Each row of numbers stands for one object and depends on some of the facts below. Use the named rows to name the rest.

There are 4 kinds of fact about the objects: buskil, subral, susa, damor.
klago {buskil=a, susa=replo, damor=flugre}
drokatem {buskil=b, damor=klase}
gruvem {buskil=c, subral=skorak}
tizul {buskil=a, subral=dredom, susa=budro, damor=skagrin}
disirik {buskil=a, susa=stimata, damor=tirir}
ligraplas {buskil=b}
kamem {buskil=a, susa=brazik, damor=plaklu}
gradrin {buskil=a, damor=bege}
kloveklik {buskil=b, damor=klarik}
zozum {buskil=d, subral=gazim}
druvor {buskil=a}
klifluk {buskil=b, susa=zaten trege, damor=masifek}
bege {buskil=a, subral=gradrin}
skider {buskil=a, subral=bofu, damor=bruni}
masifek {buskil=a, susa=sutrus griba, damor=skider}
trobuk {buskil=a, subral=migi, susa=bofu grigrur vinuk, damor=vugemen}
truladri {buskil=a, susa=flilegik}
skagrin {buskil=c, damor=zikle}
dafa {buskil=a, susa=nuzor duludril}
gragil {buskil=d}
fafo {buskil=a, subral=mostos rubra, susa=skagrin setibrer}
flilegik {buskil=a, damor=duludril}
stostava {buskil=b, susa=vutrik nobru}
vinuk {buskil=a}
flotrus {buskil=c}
fole {buskil=a, damor=pogrer}
gudrek {buskil=a}
goklel {buskil=a, susa=furanom triza}
tibre {buskil=d}
gozigruk {buskil=a, damor=trobuk}
bruni {buskil=b, susa=kedri groskalus}
skovor {buskil=b, susa=radanen, damor=rogu}
kludatruk {buskil=a, susa=groflos migi, damor=klaska}
petru {buskil=b}
zikle {buskil=a, subral=lugrukam dredom, susa=pogrer padrol, damor=klago}
trege {buskil=a, susa=fepok}
pogrer {buskil=a, susa=moto, damor=vutrik}
muplami {buskil=a}
tibrik {buskil=d, subral=bulum, susa=disirik zikle}
sagol {buskil=a}
bemen {buskil=d, susa=budro}
mifin {buskil=d, damor=skudel}
breflo {buskil=b, susa=klago}
trivema {buskil=c, susa=vinuk trobuk, damor=sokle}
flikebris {buskil=b}
brepoklu {buskil=b, susa=danistir seklis}
skorak {buskil=b, subral=brabro, damor=brudrum}
skapul {buskil=b, subral=radanen}
togrem {buskil=a, subral=zaten, susa=kodo, damor=zoka}
feston {buskil=a, subral=groskalus, susa=sapon}
gazim {buskil=c, subral=malol, susa=kludatruk groflos migi}
braklek {buskil=b, subral=gragil, susa=zozum}
lufo {buskil=d, subral=griba}
grifluto {buskil=a, susa=vugemen dimur}
fisak {buskil=a, susa=mifak fepok, damor=neflorim}
flugre {buskil=a, subral=leneven, damor=dredom}
nerel {buskil=a, susa=migi, damor=trupi}
dimur {buskil=a, susa=moto, damor=drokatem}
neflorim {buskil=a, subral=mefel, damor=saler}
grugi {buskil=a, susa=plagrin, damor=setibrer}
lelem {buskil=a, susa=vapogal pogrer plagrin}
nasto {buskil=a, subral=moto, susa=skagrin keskul}
famoko {buskil=b}
dravel {buskil=a, damor=grolem}
bobel {buskil=a, susa=pluplodos nesku tibre}
plezal {buskil=b, damor=danistir}
makis {buskil=a, damor=triza}
vufos {buskil=a}
danistir {buskil=a, susa=vapogal, damor=pafluk}
grapopa {buskil=a, susa=padrol moto, damor=troklazon}
bula {buskil=c, susa=kuru petru truladri}
saler {buskil=d, damor=disirik}
brudrum {buskil=a, susa=nasto goklel grigrur dredom, damor=brabro}
griba {buskil=a, subral=vapogal, susa=grasta}
fudrer {buskil=a}
nuraki {buskil=a, susa=bemen, damor=dimur}
skudel {buskil=b, damor=padrol}
tapo {buskil=a}
dritror {buskil=a, susa=lugrukam}
kedri {buskil=a, subral=moto}
brazik {buskil=a, susa=pirus, damor=ziper}
moto {buskil=a, subral=tegetros, susa=migi}
pirus {buskil=a, susa=famoko grolem, damor=goske}
dotul {buskil=b, susa=furanom}
mifak {buskil=a, susa=grolem}
klaska {buskil=b, damor=tufigrol}
pomum {buskil=c, susa=perovo kludatruk}
furanom {buskil=a, subral=zozum, susa=fepok keskul vufos}
radanen {buskil=a, susa=gazim}
tufigrol {buskil=a, subral=kludatruk, damor=skorak}
viklil {buskil=c}
driton {buskil=a, susa=dafa, damor=nasul}
malol {buskil=d, subral=suro}
stuklor {buskil=c}
zoka {buskil=a, susa=replo, damor=zaten}
tegetros {buskil=d, subral=nasto, susa=fadiga}
lufi {buskil=a, subral=tapo bobel, susa=skagrin}
difol {buskil=d, susa=plaklu, damor=plezal}
groflos {buskil=a, susa=zozum}
bulum {buskil=b, susa=griba}
pluplodos {buskil=d, susa=vapogal migi}
budro {buskil=a}
seklis {buskil=a, susa=lelem plaklu}
troklazon {buskil=b, subral=duludril, damor=flilegik}
koris {buskil=d, susa=vufos}
nobru {buskil=b, subral=mostos}
nolo {buskil=b, subral=difol, damor=flotrus}
lomil {buskil=a}
nuzor {buskil=d, susa=lelem goske drokatem, damor=stostava}
mefel {buskil=a, subral=mikler, damor=mikler}
mude {buskil=b, susa=tufigrol, damor=migi}
mikler {buskil=a, damor=grigrur}
nesku {buskil=a}
sutuk {buskil=a, subral=skovor, susa=dimur}
sistel {buskil=b}
briska {buskil=a}
suro {buskil=d, subral=zozum}
perovo {buskil=a, susa=skagrin}
rovupo {buskil=a}
bretreklon {buskil=b, damor=sutuk}
zakli {buskil=a}
rogu {buskil=a, damor=bretreklon}
dirom {buskil=a, subral=nuzor, susa=skovor kodo, damor=nuzor}
grasta {buskil=a}
lugrukam {buskil=a, damor=leneven}
vugemen {buskil=a, damor=mude}
plagrin {buskil=a}
leneven {buskil=b}
skekis {buskil=c, susa=togrem}
pludrun {buskil=a, damor=replo}
replo {buskil=b, subral=skodren, damor=skovor}
bofu {buskil=a, subral=klifluk, susa=furanom stimata, damor=klifluk}
pafluk {buskil=b, susa=petru rogu, damor=nolo}
setibrer {buskil=b, subral=grugi, susa=dravel, damor=nesku}
pedrok {buskil=a}
plaklu {buskil=d, damor=brazik}
grolem {buskil=c, subral=dravel, susa=zozum groflos, damor=kodo}
riste {buskil=c, susa=lelem}
zaten {buskil=a, susa=vufos, damor=koris}
skodren {buskil=a, damor=driton}
vapogal {buskil=b}
nanik {buskil=c, subral=zakli}
mostos {buskil=a, susa=fadiga groflos}
kodo {buskil=a, subral=dravel, susa=vufos}
dredom {buskil=b, subral=skagrin, damor=fadiga}
klase {buskil=c, damor=kludatruk}
ziper {buskil=b, damor=makis}
sapon {buskil=a, subral=zakli, susa=zozum nesku}
trupi {buskil=a, damor=mifin}
brabro {buskil=a, susa=moto sagol, damor=gruvem}
lubri {buskil=a}
segom {buskil=b, subral=sokle, susa=tegetros grobir nobru, damor=trivema}
grobir {buskil=a}
nuvas {buskil=a, subral=skovor, damor=pludrun}
kuru {buskil=a, damor=tizul}
bubris {buskil=a, subral=gragil nanik, susa=fadiga}
noste {buskil=c}
regatal {buskil=b, susa=ziper}
duludril {buskil=a, damor=grifluto}
goske {buskil=b, damor=dravel}
migi {buskil=a, susa=groflos, damor=dirom}
padrol {buskil=b, susa=vufos}
sutrus {buskil=a, susa=ziper, damor=pirus}
stimata {buskil=b, susa=setibrer}
fepok {buskil=a, subral=bemen}
groskalus {buskil=b}
keskul {buskil=a, subral=trege}
nasul {buskil=a, subral=replo, damor=nuvas}
grigrur {buskil=a, susa=nuvas}
vutrik {buskil=d, susa=furanom, damor=nerel}
sokle {buskil=a, susa=disirik, damor=grugi}
klarik {buskil=a, susa=bula, damor=fole}
tirir {buskil=b, damor=mefel}
farem {buskil=a, subral=kamem}
rubra {buskil=a}
fadiga {buskil=b, susa=kludatruk groflos migi, damor=lugrukam}
triza {buskil=a, susa=tibre, damor=farem}

Some objects and their rows:
[ 13  10  16   7   7   2  -4   8 -20 -14   0 -11  25 -12  13 -21  -3  -6
   3  11  -6  -4  -1 -13  -8  17 -10   0 -14  -7  27 -33   3 -24 -11  -5
   6   5   3  34   4   0   7  -3  -1  -2   2 -11  -2  17  -1  -6   7   9]: sokle
[  5 -13   4  -7  -7  -4 -18   3  -1  -6  -1  -6  -7   1  -2  -7 -20   7
   8   3   2  -1   0  13  16  -3   9   1   5   4  14  -5  14  -9  -2  13
   7  -2 -11  -6  -5   7   2  -3   2 -13   6   5  -6  -1  17  11  10  -6]: skider
[  6 -13  -1   0  -1  -1 -10   0  -4  -9  -5  -4   1   0   1  -1 -24   4
   4  -8   1   1  -7   8  21  -1   7  -8   1   6  13   4  10  -8 -11   8
   5   0  -5  -2  -4   4  -4  -3   1 -13   6   2   2  -1  10   1   1  -1]: briska
[-30  -1 -30 -13 -19  -6 -16  11   5   5   3   6 -24   1  -3   6  -4  21
 -13 -28 -22   4 -12  -5  22  23  45 -12  -5 -23   8  13   5  19   4  -1
  24   4   4 -24 -17  14   4  22  13  -3  -6  13  10  10 -17 -10  -3   6]: groskalus
[ 14  26  10 -18   8   8  29 -14   2  12  -3 -10   2   3   6  10   9  -4
  20  17   9  -8  19  17  -2 -26  -2  18  40  27 -30 -23 -12  13 -19  15
 -30  10   0  13  31 -12 -10   9 -18  15  10 -22  -1 -20   8   8  11 -26]: grolem
[ 10  39 -39 -24  -1  11  43 -24  11  33 -13  23  -1  -5  -6  18  22   5
  11   0   7   5  12  13 -10 -21  24  -4  53  14 -65 -19 -17  27 -10   0
   0  26 -14  -7  11  -7  -4  17   5  21  -6 -27  -7 -30 -14   5  -3 -28]: migi
[ 33  23  33  -4   2  -9   9  -6   0  -6   9 -17  16  11  -4  13  11  -7
  -4  21  12  -9   9   8  -3 -28 -10  18  24  21 -17  14 -17  15 -21  -2
 -29 -12  20   7  14   6 -10  -6 -26   1  15  -9  -6 -16  -6  13  10  -1]: sutuk
[  0 -18  -5   0 -13   4 -11  -5  -4  -2   0   7   0   5 -18   1 -27  22
   1 -37   4  11 -17  11  41   2  22 -18   6   8  12  27  21  -1 -11  11
  -3   4   0 -34 -22   3 -12   7   0 -17   8  -7  -7 -14  14   5  -9   2]: rogu
[ -1 -10 -19   7   6   4   7  -6 -21   8   0  17   9 -14 -23 -20  27   7
   8 -31  -9   2 -15 -13  21  -2   6 -22  -8  -2   9 -33  33 -12  11  11
   2  10 -11  -5 -26  -4  -2  22  17  16 -10 -30 -21   8  18  -6  -8   8]: vinuk
[ -9  29   7  -5  -5   5  22  -6   6   4  11   7   3   4  -1  13  29  -6
 -20  22  -2   6   5  -4 -23   4  -3  -1   6  -9 -29   6 -19  24   2 -13
 -20   4  11  -1   3 -11  -2   2 -17  20 -10   1   3  -8 -27 -19  -7   2]: skovor
[-33 -23 -10  12  -4  -6  -2   6  22  -6  12   9 -26  13 -12  12  22   9
 -20 -15  -4   6  -2  -4 -33  17  -4  16 -29 -11   4  43   5   3  39 -30
  26 -20   4 -27 -13  -4   1 -16  20  -7  -6  23  24  17 -17  19 -18  -2]: malol
[  3  28   3   2   0  -5  14  -5  -8   4  28  15   7  -9 -21   2  61  -7
 -26  -5  -8  -4   0 -21  -4  -9  -6  -6  -7  -9 -15 -18  -1  15  17  -9
 -28  -8  18   0 -25  -8  -9  18  -2  28 -18 -14 -13   2 -23 -13   0  23]: padrol
[  3 -13  -1   3  -2   0  -9   3  -3  -9  -6  -2   2   1   4  -4 -22   6
   7  -9   1   2  -5   7  21   0   5  -6   1   2  13   6  11  -7 -10   6
   2   4  -1  -4   2   2   0  -3   1 -13   6   1   1  -3  11   1  -1   1]: pedrok
[  5 -11  -6   0   0   1 -11  -1  -5  -4  -7  -4   3  -1   3  -5 -26   5
   7  -6   4   0  -7   6  20   0   9  -8  -1   6  11   5  12  -8 -12   6
   6   2  -5  -3  -5   2   0  -4   1 -13   6   0   0  -1  10   0  -1  -2]: lubri
[-18 -11  -2  -2 -11  -5 -14   5   7  -5   8   8 -16   5   3   4  -9  -2
 -14  -9  -2   3  -3  -4   6   3   2  -4 -13 -10   9  18   2   3  13  -3
   0  -5  -4  -9 -13  -2   0   0   6  -4  -7  22   4   7  -7  -6  -4  12]: ligraplas
[  8 -19  19   7   0  -3 -26  13  -3 -21  -9 -25   6   3  22  -6 -49   3
   2  10   4  -4   3   5  12  12  -5   7 -11   3  34   8  -3 -22 -18   1
   9  -5  -4  20  12  11   4 -22  -6 -28  13  21  14   7  14   4   7   4]: masifek
[ -4  18  14  -8  -5  -3   2   5  18  -8   6  -8 -10  12  24  19  -7 -14
 -14  33   6  -4  14   4 -28  -1 -11  19   8  -7 -13  23 -33  15  -6 -10
  -4 -10  13  12  22   5   3 -16 -15  -3   1  30  18  -2 -21  -5   3   0]: brepoklu
[ 11 -13   4   2   2   2  -8   1  -7   2  -6  -9   7   3   8  -3 -37   7
  13 -15   0  -4  -6  10  35  -2   7 -11   2  11  21  -9  11 -15 -17  18
  -5   0  -5  -4   6  -3  -4  -4  -3 -11   8  -9   4  -8  19   4   3   1]: nanik

Rows to name:
No name comes twice in this set of rows, the named rows included.
[ 22  21  21  -6   5   4  11  -3   1   9  -9 -20  10   6  17  13 -23  -3
  14  15  10 -10  12  15   6 -10   4   6  28  19 -11  -3 -20   4 -36   8
 -15   5   7  17  40  -4  -2 -12 -23  -4  15 -11  10 -18   1   8  12 -11] | riste
[ -3 -14  -4  -4   5   2   0   0 -21  -6   8  13   0 -14 -19 -22  22   4
   9 -16  -6  -4  -5  -8  17  -4  -6 -10  -6   3  18 -37  33 -11  20  12
  -9   5 -15  -1 -25  -2  -7  18  14  11  -7 -17 -21   9  22   4  -5   5] | nuvas
[  6  12  -6   6  14   4  21   2   0   6 -21  -1  20   3  30   8 -33 -24
  21   2   8  -4   1  -9  -8 -12 -11   8  -3  10  -6  12 -25   8 -26  -7
   3   6  13  28  22   0   1 -12   3  -7   7   0  17   4  -3  -7  -6  -8] | kamem
[ -3  11 -24  -2  10   6  21 -13 -25  20  -2  32   8 -30 -34 -19  51   8
  11 -31 -11   4 -11 -17   9 -12  -1 -25   1   0 -13 -51  32   2  20  10
  -5  19 -14  -1 -28  -9  -4  34  18  31 -15 -49 -31  -3   9  -5  -7   2] | vufos
[-16   4  11  17  11  -6   9   6   0 -10  30  -2   2   1 -14  -5  75  -8
 -23  26 -12  -3  10 -21 -61  35 -22  20 -38 -18   3 -18   3 -13  49 -42
  18 -17  10  12  -9 -10  10  -8  15  13 -21   4  14  32 -24   7  -3   9] | koris
[-16   5  -5   8  -7   6   4  -3 -11   0  13  15   5  -5 -27  -8  53  -1
 -18  -8 -16  11  -9 -22   6  13  -8 -22 -19 -18  -1 -25  22   4  31  -3
 -15   0  -5 -18 -31 -10  -3  21   2  24 -25  -4 -16   4  -7 -22 -14  17] | dredom
[ 19  17  22  -9   5  -1   7  -2   1 -13   1 -26  14  11  18   4 -12 -10
   7  39  10  -5  13  10 -14  -2  -4  16  19  14 -10  -1 -23  -6 -21 -11
  -8  -5  14  21  18   0  -2 -12 -24  -6   9   6  12  -6  -5   1  13 -14] | grifluto
[ 15  30   2  -6   4   2  22  -9  -1  11  -5   1   9  -1   1   2  15  -4
  10  15   7  -1  10   3 -12 -16  -4   5  22   9 -26 -18 -14  12 -14   2
 -10   8  -1  16  22   0  -3   9  -9  12   3 -19  -7  -9  -8   1   5 -11] | mifak
[-24 -19  -2  12  -8  -9 -10   3  20  -8  26   6 -15  20 -22  17  28  17
 -32  -7  -4  10 -10   4 -25  23   5  12 -25 -11  -5  52   4   4  32 -32
  18 -17   8 -38 -16  -3   4 -17   7  -8  -4  16  16   8 -19  13 -14   2] | mifin
[ -3   9 -12 -15   0   2  16  -6   2  15 -16  13  -9 -10  -1   4  -5   8
   9  -8   2   1   9   5  -2 -16   6  -4  24   9 -17  -9  -4   9 -10   6
   8  14 -19   5  11   2   4   5   7   4   8 -15  -9 -14   5  10   0 -12] | vugemen
[  9  27  -8 -17  10   5  27 -12   2  12 -10   7  -2  -8   0   8  11   1
   8  11   7  -3  15   5 -19 -19   5  10  36  15 -34 -15 -14  16 -13   2
  -7  13  -9  12  17   1  -1   9  -1  14   2 -17  -5 -15  -4   9   2 -20] | pogrer
[ -7  10  26   7   7 -10  -8  12   8  -4   1 -21  -7   5  22   4  11 -34
  -1  40  -2 -13  15 -10 -30  -4 -24  28 -18 -15  -3   3 -29   7   4   0
  -3 -19  30  28  21   4  14 -10 -13  12  -3  22  10  19 -18  -7  16   6] | segom
[ 23  20  18  15  17  -4   2   3  -8   1 -12 -18  24  -5  18 -14  13 -33
  17  32   4 -13  10 -15 -21  -5 -24  12 -12  -1  -5 -33 -15  -5  -7   1
   0  -5  20  39  23   4   9  -4 -14  13   1 -12  -2  13  -8  -7  18   4] | fisak
[ 11   8   6  -3   3   5  14  -8  -5  -2   5  -3  22   0  -8  -7  20  -2
   8  11   0   3  -1  -2  -5  -1  -3  -1  12   5 -12 -23   3  -2  -7  -2
 -11   6  -2   6   0  -6  -7  10 -13  11  -2 -17 -11  -6   4 -10  -1  -7] | triza

Now the same objects, written a new way:
Named rows:
[ 21  -1 -16  19   1 -14   3  14   1  -4  13  -2   1   8]: budro
[  6  -2 -17  10   9 -11   1   1  -5  -3 -11  -4   0  -4]: grobir
[  2   2 -32  12   1 -22   5  12   3  -6 -14  -1  -4   1]: plagrin
[12  8 -7  1  8 -4 -1  1  1 -1 19  2 -1  3]: druvor
[  0  -2  -5   8 -25   9   0  -3  20  12   1  -7  28  -1]: tirir
[ 26   3   8   9  -9 -12  -2  13   0  -8   7   5 -14   6]: griba
[ 20   0  34  -5  10  13  -6 -15 -15   4   7   9  -9  -7]: fafo
[-12   8  -2  -3 -18  21   5  -6  16   7  11  -5  13   8]: breflo
[ 13 -19  16  19 -41  -5  -8 -18  -4  36 -49 -34  -3   1]: dredom
[ 10 -16  30 -13  25  12 -13  -5 -14  -6  -5   0  12 -19]: koris
[  0   8   1  -5 -12  22   7  -2  22   6   8  -2  18   1]: mude
[ 10 -37   4  25   5 -11  14  24  -8  -9 -18 -25   0   2]: skagrin
[ 20   7 -10   0  -1 -15  19   7  -4 -37  42   7   0  17]: kuru
[ -5  -4   2   9 -32  11   5   4  11   2  -1  -1   3   9]: skapul
[-10   2  -2  18 -32   9  -5  -8  16  18   2 -17  19  -2]: klaska
[  3  -3 -23  25 -33   1  11  14  17  -3   5 -11  15  16]: petru
[ 10  -8 -15  25 -31   6  11  19  23  -5  -4  -8  23  13]: ziper
[-17   0 -28  13 -23  12  21  20  21 -13 -14  -6   1   7]: goske

Name these rows:
No name comes twice in this set of rows, the named rows included.
[ -5 -21  -3  25 -35   1  12  -4   4   0 -39  -9   2   5] | nobru
[ -8  -1 -28  16  -1 -25  -6  -4   2   9 -29  -9  -1 -15] | nesku
[ 38 -13   4  20   6  -8   1   6  -3  -5  -3  -3   6  -5] | dravel
[ 13  -7 -27   9   6 -14 -21   2  -2  32 -17 -10  11  22] | lugrukam
[-41  -8  24 -32  21  10  -3 -13  -1  14  -2  -8   4  -9] | pomum
[-15  -4  16 -12   9   1  -3  12  10   6  33  -7   5  11] | bula
[-25   6  -4 -20   6  -7 -26  -1  -2  15  -5 -16  -6  -9] | nuzor
[ -7 -13  12  -3  11  -4   2  21  13   3  14  -5  13   8] | klase
[-18 -12 -24  -2 -12  10 -16 -13  14  44 -26 -12  28  29] | leneven
[ 13 -22  22  -1  14  -1 -17  -9 -17   0 -15  -8  21 -22] | vutrik
[  0  -4 -14  16 -29   5  11   5  14   1  -1 -11  16  14] | groskalus
[ -7   9   9 -10 -19  19  -2 -12  22  15  13  -3  23  -3] | bruni
[ 23  -8  27  -6   5  -2  15 -20 -26 -29  11  13 -10  -2] | togrem
[ 22   5 -15  16   5  -4  10  29   5 -20  19   2 -10   7] | flilegik

